Below is a small trained network, with its code and all its weights. Each question gives an input and a target symbol and asks what happens when units are switched off, that is, made to give their printed mean instead of their output.

import numpy as np


def w(rows, s, z=0):
    codes = np.array(rows[::2]) - 128.0
    scale = np.full(codes.shape[1], s)
    scale[-1] = z or s
    return codes * scale


def f(y):
    return y / 2 * (1 + np.tanh(0.7978845608 * (y + 0.044715 * y**3)))


def softmax(a):
    e = np.exp(a - a.max(-1, keepdims=True))
    return e / e.sum(-1, keepdims=True)


def log_softmax(a):
    a = a - a.max(-1, keepdims=True)
    return a - np.log(np.exp(a).sum(-1, keepdims=True))


def net(x, mask):
    ids = ['αδεμσφψ'.index(c) for c in x.split()]
    T = len(ids)
    res = E[ids] + P[:T]
    q, k, v = (res @ M[0].T for M in (Q, K, V))
    z = softmax(np.where(np.tri(T) > 0, q @ k.T / 3**0.5, -1e9)) @ v
    res = res + np.where(mask[0], z, O[0][:, -1]) @ O[0][:, :-1]
    y = f(res @ A[0][:, :-1].T + A[0][:, -1])
    res = res + np.where(mask[1:9], y, B[0][:, -1]) @ B[0][:, :-1]
    return log_softmax(res[-1] @ U[:, :-1].T + U[:, -1])


Q, K, V, O, A, B = {}, {}, {}, {}, {}, {}
E = w([
[81,123,103,172,163,41],'α',
[252,127,120,157,216,157],'δ',
[103,165,113,184,117,108],'ε',
[68,153,153,135,59,194],'μ',
[208,180,116,210,146,148],'σ',
[196,104,119,144,80,95],'φ',
[160,85,98,170,136,42],'ψ',
],0.018)
P = w([
[154,91,224,37,205,107],'0',
[187,133,96,70,136,163],'1',
[137,217,151,107,95,43],'2',
[48,111,189,201,199,149],'3',
[169,130,59,70,124,165],'4',
[136,202,157,108,85,66],'5',
[92,123,191,250,183,176],'6',
[170,124,9,79,140,156],'7',
[172,202,175,108,76,111],'8',
[91,92,166,236,170,134],'9',
[192,131,47,57,113,180],'10',
[180,201,173,115,55,113],'11',
],0.014)
Q[0] = w([
[148,214,183,124,122,80],'H1',
[143,153,17,4,124,135],'H1',
[151,188,56,91,95,105],'H1',
],0.012)
K[0] = w([
[109,157,143,140,59,158],'H1',
[154,147,251,137,140,110],'H1',
[115,113,223,68,131,76],'H1',
],0.013)
V[0] = w([
[128,219,128,156,107,179],'H1',
[170,130,140,42,68,231],'H1',
[149,108,103,77,11,88],'H1',
],0.011)
O[0] = w([
[168,149,137,101,71,89,4],'H1',
[120,50,120,114,84,101,114],'H1',
[84,89,128,7,236,104,195],'H1',
],0.016,0.0023)
A[0] = w([
[1,201,167,119,70,140,189],'N1',
[158,21,77,128,120,207,170],'N2',
[53,152,128,146,54,186,173],'N3',
[164,135,76,206,91,166,254],'N4',
[187,193,95,173,80,126,83],'N5',
[119,221,191,130,220,88,46],'N6',
[191,179,72,146,120,102,105],'N7',
[50,55,104,192,207,197,54],'N8',
],0.0087,0.0045)
B[0] = w([
[173,155,95,162,115,90,174],'N1',
[94,116,6,175,99,148,181],'N2',
[96,79,176,101,163,95,168],'N3',
[150,133,118,111,103,108,251],'N4',
[83,112,217,84,163,102,206],'N5',
[90,101,130,187,81,171,233],'N6',
[99,65,166,113,138,126,190],'N7',
[238,134,156,115,183,160,252],'N8',
],0.011)
U = w([
[59,86,121,35,220,131,153],'α',
[178,126,162,85,164,31,178],'δ',
[1,23,155,130,193,121,93],'ε',
[178,200,113,147,140,99,170],'μ',
[146,76,174,140,131,93,29],'σ',
[98,73,200,108,205,123,30],'φ',
[92,130,100,150,138,103,254],'ψ',
],0.0086,0.0053)

Each question gives the input, a string of symbols that net reads in full, and the target symbol t.
The units are the heads (3 rows each of Q, K, V and O) and the neurons (one row each of A and B). Each row of codes is followed by its name. A weight is (code - 128) times the scale printed after its matrix; where a second scale follows, it is the last column's (O, A, B and U).
mask holds one flag per unit, heads first, then neurons. A switched-off unit (its flag False) gives its mean, the last column of its rows in O or B, instead of its output. The means were averaged over made-up inputs and are rounded, as every weight is.
A unit's drop is (log p(t) with every unit on - log p(t) with that unit switched off) / (log p(t) with every unit on - log p(t) with every unit switched off).
The circuit of an input: a set's keep is (log p(t) with only the set's units on - log p(t) with every unit switched off) / (log p(t) with every unit on - log p(t) with every unit switched off). Starting from all 9 units, units are removed one at a time, each time the one whose removal leaves the highest keep (on an exact tie, the one counted first), for as long as the keep stays at least 0.8.
circuit, biggest first: the units of the circuit, biggest drop first
most important unit: the unit with the biggest drop
k most important neurons: the k neurons with the biggest drops, biggest first
input ε ψ μ, target δ: circuit, biggest first	[H1]
input φ φ μ δ, target α: 2 most important neurons	[N8; N2]
input ψ μ α δ, target ε: circuit, biggest first	[H1; N8]
input σ α ψ σ φ ψ μ, target α: circuit, biggest first	[H1; N8]
input ψ φ μ ψ σ δ ψ, target δ: circuit, biggest first	[N6; H1]
input ψ φ α ε ψ μ α μ α ψ ε, target μ: circuit, biggest first	[H1; N8]
input δ ε ε ψ μ, target ε: 4 most important neurons	[N3; N5; N8; N2]
input ψ σ φ ε ε ψ α, target ψ: circuit, biggest first	[N5; N7]
input δ α ψ ε σ, target ε: 4 most important neurons	[N5; N7; N8; N3]
input φ φ ψ δ μ ψ μ ψ ψ ε, target φ: circuit, biggest first	[H1; N8]
input ψ φ α ψ ψ φ μ, target φ: circuit, biggest first	[N8; H1]
input δ μ ψ μ α, target ε: circuit, biggest first	[N5; H1; N3]
input α ψ ψ μ μ, target φ: 2 most important neurons	[N3; N5]
input ψ ε δ σ ψ ψ μ α ψ ψ, target μ: 4 most important neurons	[N8; N5; N3; N7]
input ψ α ψ μ α, target μ: circuit, biggest first	[H1; N8; N5]
input μ μ ψ α σ α φ, target δ: circuit, biggest first	[H1; N6]
input ε ψ α α σ δ, target φ: circuit, biggest first	[N5; H1; N7]
input ε φ μ α, target α: most important neuron	[N8]
input μ ψ ε δ α ψ φ μ σ, target δ: 2 most important neurons	[N6; N2]
input ε ψ ε ψ, target φ: most important unit	N8
input σ δ μ μ, target σ: 3 most important neurons	[N1; N3; N4]
input ψ α ψ σ, target μ: 2 most important neurons	[N8; N4]
input μ σ μ α ψ μ α σ, target ψ: 2 most important neurons	[N2; N8]
